2.499; -1.592; -1.877; 5.629; -5.233; 4.728; -2.819; -2.212; 1.414
-0.252; 0.026; 0.396; -0.065; 0.152; -0.187; -0.238; 0.374; 0.034
-0.255; 0.095; 0.312; -0.059; 0.050; -0.040; -0.200; 0.135; 0.029
-3.480; -0.256; 1.933; -3.255; 3.679; -3.770; 1.463; 2.311; 1.520
-2.597; 2.472; 1.623; -0.921; 0.420; -0.576; 0.083; 0.872; -0.440
3.161; -3.383; 1.946; -0.736; 1.631; -2.070; -3.512; 3.243; -2.227
->
-2.597; 2.472; 1.623; -0.921; 0.420; -0.576; 0.083; 0.872; -0.440
-0.255; 0.095; 0.312; -0.059; 0.050; -0.040; -0.200; 0.135; 0.029
-0.252; 0.026; 0.396; -0.065; 0.152; -0.187; -0.238; 0.374; 0.034
-3.480; -0.256; 1.933; -3.255; 3.679; -3.770; 1.463; 2.311; 1.520
2.499; -1.592; -1.877; 5.629; -5.233; 4.728; -2.819; -2.212; 1.414
3.161; -3.383; 1.946; -0.736; 1.631; -2.070; -3.512; 3.243; -2.227

-0.069; 2.265; 7.232; 1.371; -3.631
6.709; -0.887; -3.353; 1.362; 1.810
0.403; -6.551; 0.531; -0.939; -2.768
3.834; 4.471; -0.776; 0.566; -0.751
-4.858; 4.660; -2.605; 1.521; 1.378
3.957; -0.371; -1.519; 1.578; -0.717
1.756; 0.638; -1.661; -2.585; -1.483
-1.149; -0.654; 0.502; -4.999; 5.720
2.259; 6.236; -2.332; -2.470; -1.844
-0.081; -0.222; -0.423; -0.511; 1.120
->
2.259; 6.236; -2.332; -2.470; -1.844
-4.858; 4.660; -2.605; 1.521; 1.378
3.834; 4.471; -0.776; 0.566; -0.751
-0.069; 2.265; 7.232; 1.371; -3.631
1.756; 0.638; -1.661; -2.585; -1.483
-0.081; -0.222; -0.423; -0.511; 1.120
3.957; -0.371; -1.519; 1.578; -0.717
-1.149; -0.654; 0.502; -4.999; 5.720
6.709; -0.887; -3.353; 1.362; 1.810
0.403; -6.551; 0.531; -0.939; -2.768

2.169; -6.623
5.942; -6.562
-3.141; -4.568
0.962; 7.333
4.511; -1.476
1.345; 0.463
-3.191; 5.849
7.410; 2.924
-4.998; -5.069
-0.241; -7.166
-5.457; 2.793
->
0.962; 7.333
-3.191; 5.849
7.410; 2.924
-5.457; 2.793
1.345; 0.463
4.511; -1.476
-3.141; -4.568
-4.998; -5.069
5.942; -6.562
2.169; -6.623
-0.241; -7.166

-2.228; 0.194; -0.293; 1.772; 0.537; 0.632; -0.706; -1.093; 0.308
2.130; -1.133; -3.422; -3.283; -0.586; 4.366; -3.757; 0.232; 1.419
-0.243; -2.348; -0.682; 0.825; 3.155; 0.047; -2.129; 0.825; -1.988
4.202; 1.348; -2.114; -1.229; -1.974; 0.178; -2.830; -1.070; -1.186
-0.691; 2.918; -4.096; 1.491; 3.000; 2.226; 0.321; 5.284; -3.150
-0.300; 3.222; 0.917; 1.611; -2.036; -1.374; 1.068; -0.190; 0.385
0.153; -0.213; -1.084; -1.288; 1.464; 0.484; -0.736; 0.488; -1.091
->
-0.300; 3.222; 0.917; 1.611; -2.036; -1.374; 1.068; -0.190; 0.385
-0.691; 2.918; -4.096; 1.491; 3.000; 2.226; 0.321; 5.284; -3.150
4.202; 1.348; -2.114; -1.229; -1.974; 0.178; -2.830; -1.070; -1.186
-2.228; 0.194; -0.293; 1.772; 0.537; 0.632; -0.706; -1.093; 0.308
0.153; -0.213; -1.084; -1.288; 1.464; 0.484; -0.736; 0.488; -1.091
2.130; -1.133; -3.422; -3.283; -0.586; 4.366; -3.757; 0.232; 1.419
-0.243; -2.348; -0.682; 0.825; 3.155; 0.047; -2.129; 0.825; -1.988

3.485; -3.788
-3.425; 2.367
0.358; -1.087
2.698; 0.356
0.001; -3.013
5.697; 5.618
4.150; 2.384
2.224; -1.804
->
5.697; 5.618
4.150; 2.384
-3.425; 2.367
2.698; 0.356
0.358; -1.087
2.224; -1.804
0.001; -3.013
3.485; -3.788

-1.054; -2.258; -1.548; 2.102; -2.027; 1.973; -1.671; 2.456; -0.494; -1.611; 1.951
-1.654; 1.878; -3.565; -1.823; -0.660; 1.116; 1.257; -2.140; -0.691; 2.721; -0.819
-2.317; -2.540; 2.007; -0.404; -1.415; 4.518; -2.322; 5.023; -6.651; 2.252; -2.363
-2.998; -4.139; -1.051; -4.625; -4.985; 6.105; 4.014; -6.223; -0.145; -1.808; 3.245
->
-1.654; 1.878; -3.565; -1.823; -0.660; 1.116; 1.257; -2.140; -0.691; 2.721; -0.819
-1.054; -2.258; -1.548; 2.102; -2.027; 1.973; -1.671; 2.456; -0.494; -1.611; 1.951
-2.317; -2.540; 2.007; -0.404; -1.415; 4.518; -2.322; 5.023; -6.651; 2.252; -2.363
-2.998; -4.139; -1.051; -4.625; -4.985; 6.105; 4.014; -6.223; -0.145; -1.808; 3.245

1.186; 0.201; -0.470; -0.667
0.467; -3.937; -2.413; -2.394
-1.998; 3.686; -2.307; 0.791
-2.783; -0.511; 0.460; -1.619
0.501; 0.093; 1.435; -0.887
4.385; 1.744; 0.848; 1.303
-0.703; -0.016; -0.783; -0.475
-1.393; -0.006; 1.301; -0.333
-1.375; -5.318; 0.290; 1.012
-0.215; 0.089; 5.692; -0.767
0.253; -0.170; -0.067; -0.814
-0.172; -0.097; 0.222; -0.116
->
-1.998; 3.686; -2.307; 0.791
4.385; 1.744; 0.848; 1.303
1.186; 0.201; -0.470; -0.667
0.501; 0.093; 1.435; -0.887
-0.215; 0.089; 5.692; -0.767
-1.393; -0.006; 1.301; -0.333
-0.703; -0.016; -0.783; -0.475
-0.172; -0.097; 0.222; -0.116
0.253; -0.170; -0.067; -0.814
-2.783; -0.511; 0.460; -1.619
0.467; -3.937; -2.413; -2.394
-1.375; -5.318; 0.290; 1.012

0.148; -2.831; -0.347; 4.054; 0.380; 1.167
-0.668; -2.512; 4.664; 5.240; 1.755; 2.982
2.258; 1.415; -3.180; -6.781; 1.773; -1.312
->
2.258; 1.415; -3.180; -6.781; 1.773; -1.312
-0.668; -2.512; 4.664; 5.240; 1.755; 2.982
0.148; -2.831; -0.347; 4.054; 0.380; 1.167

-6.242; 1.550; -1.038
-1.609; 3.813; -4.274
->
-1.609; 3.813; -4.274
-6.242; 1.550; -1.038
